Here is a tiny trained network, its code and every weight. The questions are about switching its units off for an input and a class, where a switched-off unit gives its printed mean instead of its output.

import numpy as np


def w(rows, s, z=0):
    codes = np.array(rows[::2]) - 128.0
    scale = np.full(codes.shape[1], s)
    scale[-1] = z or s
    return codes * scale


def norm(h):
    return h / np.sqrt((h * h).mean(-1, keepdims=True) + 1e-5)


def f(y):
    return y / 2 * (1 + np.tanh(0.7978845608 * (y + 0.044715 * y**3)))


def log_softmax(a):
    a = a - a.max(-1, keepdims=True)
    return a - np.log(np.exp(a).sum(-1, keepdims=True))


def net(x, mask):
    res = np.array(x, float).reshape(1, 7) / 4 @ E
    u = 0
    for l in range(3):
        y = f(norm(res) @ A[l][:, :-1].T + A[l][:, -1])
        res = res + np.where(mask[u : u + 12], y, B[l][:, -1]) @ B[l][:, :-1]
        u += 12
    return log_softmax(norm(res)[-1] @ U[:, :-1].T + U[:, -1])


A, B = {}, {}
E = w([
[128,127,130,126,129,125,127,128],'x0',
[155,206,173,85,115,158,100,129],'x1',
[129,125,128,129,127,127,127,128],'x2',
[120,126,130,124,128,135,131,130],'x3',
[132,143,28,62,171,118,128,132],'x4',
[119,165,133,162,253,150,102,137],'x5',
[129,128,129,128,130,124,131,128],'x6',
],0.0028)
A[0] = w([
[153,127,31,130,251,151,79,154,120],'L0N0',
[204,113,123,84,50,134,88,67,199],'L0N1',
[86,93,166,98,153,182,124,76,132],'L0N2',
[74,36,94,138,54,142,227,79,230],'L0N3',
[185,91,173,153,32,179,139,129,86],'L0N4',
[151,75,245,120,20,58,192,103,3],'L0N5',
[107,123,44,37,100,97,95,171,85],'L0N6',
[111,142,186,119,183,239,118,201,175],'L0N7',
[146,184,129,117,119,121,226,97,115],'L0N8',
[126,141,36,25,36,84,60,85,2],'L0N9',
[68,87,223,171,212,128,100,108,114],'L0N10',
[140,51,111,213,227,134,45,88,120],'L0N11',
],0.0025,0.00093)
B[0] = w([
[30,167,140,87,169,45,125,141,250],'L0N0',
[94,170,190,155,98,151,157,203,199],'L0N1',
[169,142,109,155,139,89,121,153,133],'L0N2',
[169,141,132,175,109,81,70,126,223],'L0N3',
[101,204,93,131,113,112,89,159,172],'L0N4',
[61,164,97,96,129,122,70,100,208],'L0N5',
[157,150,145,119,213,177,157,91,174],'L0N6',
[187,148,139,134,135,24,106,130,209],'L0N7',
[113,125,164,110,130,135,105,92,131],'L0N8',
[180,84,174,124,125,230,253,140,189],'L0N9',
[186,148,140,166,131,145,233,151,192],'L0N10',
[96,163,138,142,80,164,233,157,200],'L0N11',
],0.0028,0.0014)
A[1] = w([
[163,3,62,142,120,139,184,110,1],'L1N0',
[143,104,68,101,172,102,145,119,105],'L1N1',
[122,109,126,120,115,113,110,120,83],'L1N2',
[150,110,138,132,97,146,76,147,155],'L1N3',
[103,101,111,172,104,104,90,93,119],'L1N4',
[89,75,108,191,108,86,131,140,140],'L1N5',
[137,166,105,105,189,141,161,126,125],'L1N6',
[112,118,139,93,131,116,113,114,101],'L1N7',
[98,153,147,93,140,158,138,143,133],'L1N8',
[115,132,90,115,105,158,116,94,98],'L1N9',
[150,116,150,145,57,123,123,118,135],'L1N10',
[109,102,130,148,102,94,85,78,127],'L1N11',
],0.0056,0.0022)
B[1] = w([
[126,191,206,161,64,145,4,102,199],'L1N0',
[102,100,131,129,60,115,100,154,197],'L1N1',
[124,141,131,123,173,157,123,193,101],'L1N2',
[86,88,77,129,137,88,134,106,164],'L1N3',
[118,142,73,96,177,117,144,150,149],'L1N4',
[128,124,112,86,192,127,189,132,221],'L1N5',
[99,76,62,134,101,162,86,102,253],'L1N6',
[116,163,128,147,131,125,116,98,115],'L1N7',
[138,111,97,146,125,113,118,98,182],'L1N8',
[138,155,157,170,163,122,150,138,115],'L1N9',
[93,49,66,110,148,106,79,138,221],'L1N10',
[97,102,82,92,180,151,130,144,144],'L1N11',
],0.0037,0.002)
A[2] = w([
[197,118,103,65,97,178,219,115,105],'L2N0',
[138,156,141,132,130,132,103,168,101],'L2N1',
[171,184,97,33,148,151,53,132,53],'L2N2',
[111,145,77,121,180,141,132,157,210],'L2N3',
[106,127,151,113,40,131,33,137,9],'L2N4',
[253,172,209,124,132,136,104,137,140],'L2N5',
[164,201,207,152,137,140,103,117,29],'L2N6',
[133,140,136,76,67,106,79,90,204],'L2N7',
[126,156,202,183,168,111,136,152,205],'L2N8',
[117,125,156,126,138,150,97,110,140],'L2N9',
[146,156,173,166,88,148,81,142,182],'L2N10',
[134,76,151,113,107,95,114,148,139],'L2N11',
],0.0049,0.0012)
B[2] = w([
[40,73,200,185,178,7,210,208,157],'L2N0',
[143,114,85,144,102,148,129,141,133],'L2N1',
[191,173,190,195,116,154,160,95,228],'L2N2',
[150,73,166,104,4,127,95,147,200],'L2N3',
[224,202,146,134,159,178,112,76,246],'L2N4',
[56,59,72,140,109,104,159,187,231],'L2N5',
[43,22,41,82,94,90,108,142,199],'L2N6',
[157,175,199,169,213,136,141,143,255],'L2N7',
[156,141,153,88,121,146,189,115,203],'L2N8',
[143,94,126,122,95,129,87,108,143],'L2N9',
[112,114,36,77,141,119,75,94,194],'L2N10',
[103,176,58,117,158,186,113,101,152],'L2N11',
],0.0033,0.0025)
U = w([
[49,45,48,105,113,94,109,145,156],'0',
[186,203,146,128,130,159,61,81,202],'1',
[137,131,207,156,150,104,254,157,2],'2',
],0.0086,0.00038)

Each question gives the input, the list of numbers given to net, and the class t.
The units are the neurons (one row each of A and B). Each row of codes is followed by its name. A weight is (code - 128) times the scale printed after its matrix; where a second scale follows, it is the last column's (A, B and U).
mask holds one flag per neuron, layer by layer. A switched-off neuron (its flag False) gives its mean, the last column of its row in B, instead of its output. The means were averaged over made-up inputs and are rounded, as every weight is.
A unit's drop is (log p(t) with every unit on - log p(t) with that unit switched off) / (log p(t) with every unit on - log p(t) with every unit switched off).
The circuit of an input: a set's keep is (log p(t) with only the set's units on - log p(t) with every unit switched off) / (log p(t) with every unit on - log p(t) with every unit switched off). Starting from the 12 units with the biggest drops (on a tie, the unit counted first), units are removed one at a time, each time the one whose removal leaves the highest keep (on an exact tie, the one counted first), for as long as the keep stays at least 0.8.
circuit, biggest first: the units of the circuit, biggest drop first
most important unit: the unit with the biggest drop
top k neurons: the k neurons with the biggest drops, biggest first
k most important neurons of layer l: the k neurons of layer l with the biggest drops, biggest first
drop of u: that unit's drop, to one decimal
input [5,5,-7,-6,3,-6,4], class 2: circuit, biggest first => (L2N0; L0N9)
input [3,4,-3,2,-3,7,6], class 0: most important unit => L2N6
input [-3,8,-3,1,-7,1,0], class 0: top 3 neurons => (L2N6; L2N5; L1N6)
input [6,1,2,6,8,-5,-6], class 2: top 3 neurons => (L2N0; L0N9; L0N6)
input [-8,8,1,-4,3,-2,-7], class 2: circuit, biggest first => (L2N0; L0N9)
input [8,1,2,-1,-1,5,1], class 0: circuit, biggest first => (L2N7; L2N4)
input [4,8,-7,5,-2,8,-3], class 0: circuit, biggest first => (L2N6; L2N5; L2N4)
input [6,-2,-6,8,1,-6,3], class 1: top 3 neurons => (L1N0; L0N9; L0N0)
input [-6,-3,1,5,2,-8,5], class 1: top 2 neurons => (L1N0; L0N9)
input [7,1,-3,4,7,-3,-7], class 2: top 2 neurons => (L2N0; L0N9)
input [-7,-6,-1,8,0,3,8], class 2: top 3 neurons => (L0N11; L1N10; L2N6)
input [2,-6,-8,4,-1,6,-2], class 2: 2 most important neurons of layer 0 => (L0N11; L0N10)
input [8,1,0,5,6,-1,-5], class 2: 3 most important neurons of layer 0 => (L0N9; L0N6; L0N0)
input [2,-1,-2,-3,-6,-4,3], class 0: top neuron => (L1N0)
input [7,-8,4,-7,7,-7,-8], class 1: drop of L1N0 => 1.2
input [-5,5,7,-3,2,-7,6], class 2: drop of L0N9 => 0.8
input [-5,-6,2,3,-1,7,4], class 2: drop of L1N10 => 0.3
input [-4,-5,-3,5,6,-6,2], class 1: drop of L0N1 => 0.0
input [-2,-7,3,-1,6,0,6], class 1: 2 most important neurons of layer 0 => (L0N5; L0N4)
input [-2,-1,-3,-6,-7,-1,6], class 0: most important unit => L1N10
